Here is a tiny trained network, its code and every weight. The questions are about switching its units off for an input and a target symbol, where a switched-off unit gives its printed mean instead of its output.

import numpy as np


def w(rows, s, z=0):
    codes = np.array(rows[::2]) - 128.0
    scale = np.full(codes.shape[1], s)
    scale[-1] = z or s
    return codes * scale


def norm(h):
    return h / np.sqrt((h * h).mean(-1, keepdims=True) + 1e-5)


def f(y):
    return y / 2 * (1 + np.tanh(0.7978845608 * (y + 0.044715 * y**3)))


def softmax(a):
    e = np.exp(a - a.max(-1, keepdims=True))
    return e / e.sum(-1, keepdims=True)


def log_softmax(a):
    a = a - a.max(-1, keepdims=True)
    return a - np.log(np.exp(a).sum(-1, keepdims=True))


def net(x, mask):
    ids = ['ΓΛαβδεζημξπστφω'.index(c) for c in x.split()]
    T = len(ids)
    res = E[ids] + P[:T]
    r = norm(res)
    for j in range(3):
        rows = slice(2 * j, 2 * j + 2)
        q, k, v = (r @ M[0][rows].T for M in (Q, K, V))
        z = softmax(np.where(np.tri(T) > 0, q @ k.T / 2**0.5, -1e9)) @ v
        o = O[0][rows]
        res = res + np.where(mask[j], z, o[:, -1]) @ o[:, :-1]
    y = f(norm(res) @ A[0][:, :-1].T + A[0][:, -1])
    res = res + np.where(mask[3:11], y, B[0][:, -1]) @ B[0][:, :-1]
    return log_softmax(norm(res)[-1] @ U[:, :-1].T + U[:, -1])


Q, K, V, O, A, B = {}, {}, {}, {}, {}, {}
E = w([
[159,110,109],'Γ',
[145,92,119],'Λ',
[163,122,126],'α',
[168,134,123],'β',
[166,133,107],'δ',
[136,146,103],'ε',
[143,150,126],'ζ',
[176,122,105],'η',
[136,142,111],'μ',
[130,110,104],'ξ',
[145,109,105],'π',
[114,132,95],'σ',
[51,249,233],'τ',
[147,153,106],'φ',
[146,97,110],'ω',
],0.019)
P = w([
[55,131,188],'0',
[169,205,28],'1',
[176,196,15],'2',
[184,180,26],'3',
[180,191,19],'4',
[170,181,11],'5',
[184,172,13],'6',
[184,186,15],'7',
[178,198,2],'8',
],0.0041)
Q[0] = w([
[160,191,58],'head 1',
[87,102,250],'head 1',
[211,177,176],'head 2',
[73,173,125],'head 2',
[120,67,115],'head 3',
[160,70,107],'head 3',
],0.017)
K[0] = w([
[82,123,193],'head 1',
[155,144,4],'head 1',
[207,136,121],'head 2',
[88,170,164],'head 2',
[121,119,181],'head 3',
[115,130,163],'head 3',
],0.019)
V[0] = w([
[156,242,87],'head 1',
[246,146,214],'head 1',
[151,159,172],'head 2',
[110,99,83],'head 2',
[139,77,169],'head 3',
[122,148,201],'head 3',
],0.014)
O[0] = w([
[104,61,31,192],'head 1',
[165,248,2,137],'head 1',
[100,114,116,88],'head 2',
[214,151,158,179],'head 2',
[128,182,88,24],'head 3',
[202,158,93,1],'head 3',
],0.0087,0.0056)
A[0] = w([
[120,115,23,3],'neuron 1',
[150,126,141,57],'neuron 2',
[117,56,114,86],'neuron 3',
[91,12,108,181],'neuron 4',
[123,235,130,134],'neuron 5',
[109,123,46,25],'neuron 6',
[104,128,19,53],'neuron 7',
[96,134,254,105],'neuron 8',
],0.015,0.0057)
B[0] = w([
[158,59,136,229],'neuron 1',
[145,117,109,112],'neuron 2',
[124,178,130,165],'neuron 3',
[7,240,138,254],'neuron 4',
[46,186,216,182],'neuron 5',
[172,60,138,195],'neuron 6',
[171,37,145,255],'neuron 7',
[212,81,39,243],'neuron 8',
],0.012,0.0075)
U = w([
[140,149,5,141],'Γ',
[159,64,243,2],'Λ',
[126,107,83,169],'α',
[110,188,177,217],'β',
[56,54,220,91],'δ',
[74,147,107,131],'ε',
[149,106,98,133],'ζ',
[143,232,42,165],'η',
[116,124,112,60],'μ',
[174,171,196,157],'ξ',
[184,140,161,141],'π',
[166,109,131,215],'σ',
[72,156,103,156],'τ',
[118,96,86,113],'φ',
[30,67,26,24],'ω',
],0.013,0.0034)

Each question gives the input, a string of symbols that net reads in full, and the target symbol t.
The units are the heads (2 rows each of Q, K, V and O) and the neurons (one row each of A and B). Each row of codes is followed by its name. A weight is (code - 128) times the scale printed after its matrix; where a second scale follows, it is the last column's (O, A, B and U).
mask holds one flag per unit, heads first, then neurons. A switched-off unit (its flag False) gives its mean, the last column of its rows in O or B, instead of its output. The means were averaged over made-up inputs and are rounded, as every weight is.
A unit's drop is (log p(t) with every unit on - log p(t) with that unit switched off) / (log p(t) with every unit on - log p(t) with every unit switched off).
The circuit of an input: a set's keep is (log p(t) with only the set's units on - log p(t) with every unit switched off) / (log p(t) with every unit on - log p(t) with every unit switched off). Starting from all 11 units, units are removed one at a time, each time the one whose removal leaves the highest keep (on an exact tie, the one counted first), for as long as the keep stays at least 0.8.
units of the circuit, in order: the units of the circuit, biggest drop first
most important unit: the unit with the biggest drop
k most important neurons: the k neurons with the biggest drops, biggest first
which heads matter: for each layer, one digit per head in row order, 1 if its drop is at least 0.15 and else 0, layers parted by /
drop when u is switched off: that unit's drop, to one decimal
input σ ξ ξ Λ ξ σ α, target δ: units of the circuit, in order	head 1
input Γ Γ ξ ω μ σ η π μ, target β: units of the circuit, in order	head 1; neuron 5
input Γ φ σ η α μ σ μ ε, target β: units of the circuit, in order	head 1; neuron 5
input φ ε φ β, target ω: units of the circuit, in order	head 1; neuron 4
input Λ ε σ Λ β Γ ξ, target ξ: 2 most important neurons	neuron 5; neuron 4
input Γ Γ ξ ω η, target β: 2 most important neurons	neuron 5; neuron 8
input φ α β φ ω η Γ α, target ω: 2 most important neurons	neuron 4; neuron 8
input σ η α φ σ, target δ: which heads matter	000
input α Γ η, target η: 2 most important neurons	neuron 5; neuron 8
input φ ε ξ α μ Λ, target ω: 2 most important neurons	neuron 4; neuron 5
input φ ξ ξ σ ξ ξ φ, target ω: 2 most important neurons	neuron 4; neuron 8
input Λ β α, target ξ: 2 most important neurons	neuron 5; neuron 4
input φ μ ζ, target ω: drop when neuron 4 is switched off	0.5
input σ ω π, target δ: most important unit	head 1
input σ σ β φ ω, target δ: drop when head 1 is switched off	1.2
input α Λ φ ω μ α ω, target η: drop when neuron 1 is switched off	0.0
input Λ β η η π Λ Λ ζ ξ, target ξ: drop when neuron 7 is switched off	0.1
input Λ η ω, target ξ: 2 most important neurons	neuron 4; neuron 5
